Below is a small trained network, with its code and all its weights. Each question gives an input and a class and asks what happens when units are switched off, that is, made to give their printed mean instead of their output.

import numpy as np


def w(rows, s, z=0):
    codes = np.array(rows[::2]) - 128.0
    scale = np.full(codes.shape[1], s)
    scale[-1] = z or s
    return codes * scale


def f(y):
    return y / 2 * (1 + np.tanh(0.7978845608 * (y + 0.044715 * y**3)))


def log_softmax(a):
    a = a - a.max(-1, keepdims=True)
    return a - np.log(np.exp(a).sum(-1, keepdims=True))


def net(x, mask):
    res = np.array(x, float).reshape(1, 8) / 4 @ E
    y = f(res @ A[0][:, :-1].T + A[0][:, -1])
    res = res + np.where(mask, y, B[0][:, -1]) @ B[0][:, :-1]
    return log_softmax(res[-1] @ U[:, :-1].T + U[:, -1])


A, B = {}, {}
E = w([
[117,137,116,142,110,138,122,144,130,120,119],'x0',
[117,144,132,110,152,111,143,125,122,120,113],'x1',
[150,167,151,44,100,171,76,185,107,164,108],'x2',
[44,114,174,146,70,55,128,156,120,211,112],'x3',
[117,251,131,171,166,150,158,158,110,174,213],'x4',
[207,110,190,139,93,97,191,216,101,82,149],'x5',
[136,113,129,130,123,132,121,128,134,134,144],'x6',
[133,123,135,134,114,139,124,124,144,131,136],'x7',
],0.014)
A[0] = w([
[192,141,103,80,172,189,92,135,108,107,118,86],'N0',
[124,196,152,151,129,163,170,132,147,157,157,124],'N1',
[148,96,146,125,104,103,115,105,122,135,88,87],'N2',
[165,138,192,132,97,110,144,179,94,74,111,97],'N3',
[140,151,139,9,128,170,64,187,128,183,118,37],'N4',
[101,53,136,58,97,107,112,103,139,91,95,127],'N5',
[78,114,191,145,127,75,93,134,127,147,139,78],'N6',
[128,64,115,64,112,135,101,121,150,122,129,100],'N7',
[73,127,64,91,148,123,50,50,144,195,129,87],'N8',
[190,142,161,114,118,94,169,207,151,100,117,99],'N9',
[95,107,146,118,99,94,133,163,129,200,134,102],'N10',
[142,53,122,72,92,119,109,122,154,99,15,129],'N11',
[177,108,167,118,73,101,196,181,96,115,144,69],'N12',
[136,166,146,34,94,176,92,164,103,150,114,84],'N13',
[88,111,93,204,150,82,157,79,158,111,158,2],'N14',
[85,86,114,168,158,120,159,122,128,101,158,95],'N15',
[130,126,109,206,136,75,164,88,126,104,126,68],'N16',
[140,175,130,120,134,161,143,147,97,186,161,125],'N17',
[56,113,166,141,68,54,127,150,124,238,113,69],'N18',
[90,142,101,95,157,169,69,119,134,165,102,109],'N19',
[180,135,84,104,164,207,137,108,146,55,152,36],'N20',
[108,170,112,116,125,141,151,130,112,166,195,99],'N21',
[127,138,128,133,114,135,130,113,109,131,144,46],'N22',
[156,157,168,89,106,112,95,141,103,212,81,106],'N23',
[85,162,72,93,117,158,109,70,156,164,110,69],'N24',
[108,193,137,154,172,126,132,149,145,177,213,127],'N25',
],0.012,0.0062)
B[0] = w([
[121,166,108,90,130,164,159,99,137,68,137,203],'N0',
[153,138,85,146,143,102,111,170,78,146,102,188],'N1',
[132,149,94,158,151,93,116,153,126,131,82,167],'N2',
[77,86,186,130,148,134,83,85,125,154,128,187],'N3',
[151,90,136,183,76,64,214,105,185,114,155,219],'N4',
[166,163,108,158,148,125,116,182,100,172,92,221],'N5',
[144,157,140,94,106,180,142,124,103,77,114,174],'N6',
[113,132,103,186,119,119,143,172,91,125,97,187],'N7',
[65,79,199,109,146,128,56,114,112,162,146,239],'N8',
[74,87,178,124,162,159,55,93,145,151,171,192],'N9',
[132,145,81,60,140,176,115,102,135,54,128,187],'N10',
[185,162,84,161,166,122,156,194,92,186,89,250],'N11',
[46,79,192,130,183,153,46,118,134,163,155,194],'N12',
[172,92,160,178,32,83,205,115,195,131,141,207],'N13',
[132,107,132,149,69,81,182,106,171,138,155,180],'N14',
[153,125,124,177,77,113,183,99,172,147,145,162],'N15',
[134,105,161,143,51,77,196,116,192,125,132,171],'N16',
[174,152,105,154,122,96,124,176,126,154,73,188],'N17',
[125,198,81,48,148,147,143,79,101,24,128,236],'N18',
[106,73,150,131,130,169,63,104,139,170,178,200],'N19',
[122,191,96,11,114,166,130,121,83,46,136,211],'N20',
[141,139,142,133,156,108,130,183,105,159,89,180],'N21',
[124,131,139,132,136,125,157,125,112,131,131,125],'N22',
[153,123,115,131,102,146,171,108,166,116,157,190],'N23',
[72,84,163,119,166,146,72,105,109,135,168,200],'N24',
[181,158,84,171,170,120,104,195,102,174,70,214],'N25',
],0.011,0.021)
U = w([
[170,128,109,162,146,125,123,190,84,169,74,128],'0',
[87,71,183,130,143,151,64,89,119,157,189,69],'1',
[145,155,106,73,116,174,145,90,104,10,146,77],'2',
[155,87,147,166,45,91,199,97,184,125,172,251],'3',
],0.013,0.0024)

Each question gives the input, the list of numbers given to net, and the class t.
The units are the neurons (one row each of A and B). Each row of codes is followed by its name. A weight is (code - 128) times the scale printed after its matrix; where a second scale follows, it is the last column's (A, B and U).
mask holds one flag per neuron, in row order. A switched-off neuron (its flag False) gives its mean, the last column of its row in B, instead of its output. The means were averaged over made-up inputs and are rounded, as every weight is.
A unit's drop is (log p(t) with every unit on - log p(t) with that unit switched off) / (log p(t) with every unit on - log p(t) with every unit switched off).
The circuit of an input: a set's keep is (log p(t) with only the set's units on - log p(t) with every unit switched off) / (log p(t) with every unit on - log p(t) with every unit switched off). Starting from the 12 units with the biggest drops (on a tie, the unit counted first), units are removed one at a time, each time the one whose removal leaves the highest keep (on an exact tie, the one counted first), for as long as the keep stays at least 0.8.
units of the circuit, in order: the units of the circuit, biggest drop first
most important unit: the unit with the biggest drop
top k neurons: the k neurons with the biggest drops, biggest first
drop of u: that unit's drop, to one decimal
input [-1,3,4,8,-4,4,4,-1], class 2: most important unit : N18
input [3,1,4,-4,6,8,4,5], class 1: top 2 neurons : (N9, N12)
input [8,-4,-5,-8,2,-8,7,5], class 1: top 3 neurons : (N8, N18, N24)
input [5,7,5,-5,-5,-1,0,-5], class 0: top 4 neurons : (N11, N18, N5, N10)
input [2,4,2,3,-4,5,-3,6], class 1: top 4 neurons : (N12, N9, N3, N25)
input [-2,-4,8,2,3,-5,8,7], class 3: top 2 neurons : (N4, N13)
input [-6,-7,4,8,-4,7,-7,-1], class 2: top 3 neurons : (N18, N10, N8)
input [6,7,-4,3,-5,5,3,7], class 0: top 2 neurons : (N11, N8)
input [-2,-1,8,-2,-1,7,-1,-5], class 3: top 4 neurons : (N13, N4, N8, N24)
input [7,0,8,3,-7,-1,-4,-6], class 3: top 4 neurons : (N4, N13, N23, N25)
input [-5,-1,4,8,1,-7,4,-1], class 2: top 3 neurons : (N18, N10, N6)
input [1,2,7,2,-6,-1,-1,-5], class 3: top 4 neurons : (N4, N13, N25, N23)
input [4,-8,5,-3,3,-6,3,3], class 1: top 2 neurons : (N8, N24)
input [4,-7,7,-2,2,5,0,-2], class 3: most important unit : N13
input [-6,8,5,6,-3,-4,-3,-5], class 2: top 2 neurons : (N18, N10)
input [1,-2,3,-6,-6,7,-3,-1], class 1: top 2 neurons : (N9, N12)
input [5,-5,4,8,-6,5,-4,3], class 2: drop of N9 : 0.0
input [-6,5,2,-7,-8,-1,8,1], class 0: drop of N11 : 2.1
input [3,7,-4,7,-4,5,4,7], class 2: drop of N18 : 0.9
input [3,-6,7,-5,3,-4,1,7], class 3: units of the circuit, in order : (N4)
input [-8,-1,-3,7,4,2,5,-5], class 2: drop of N18 : 0.4
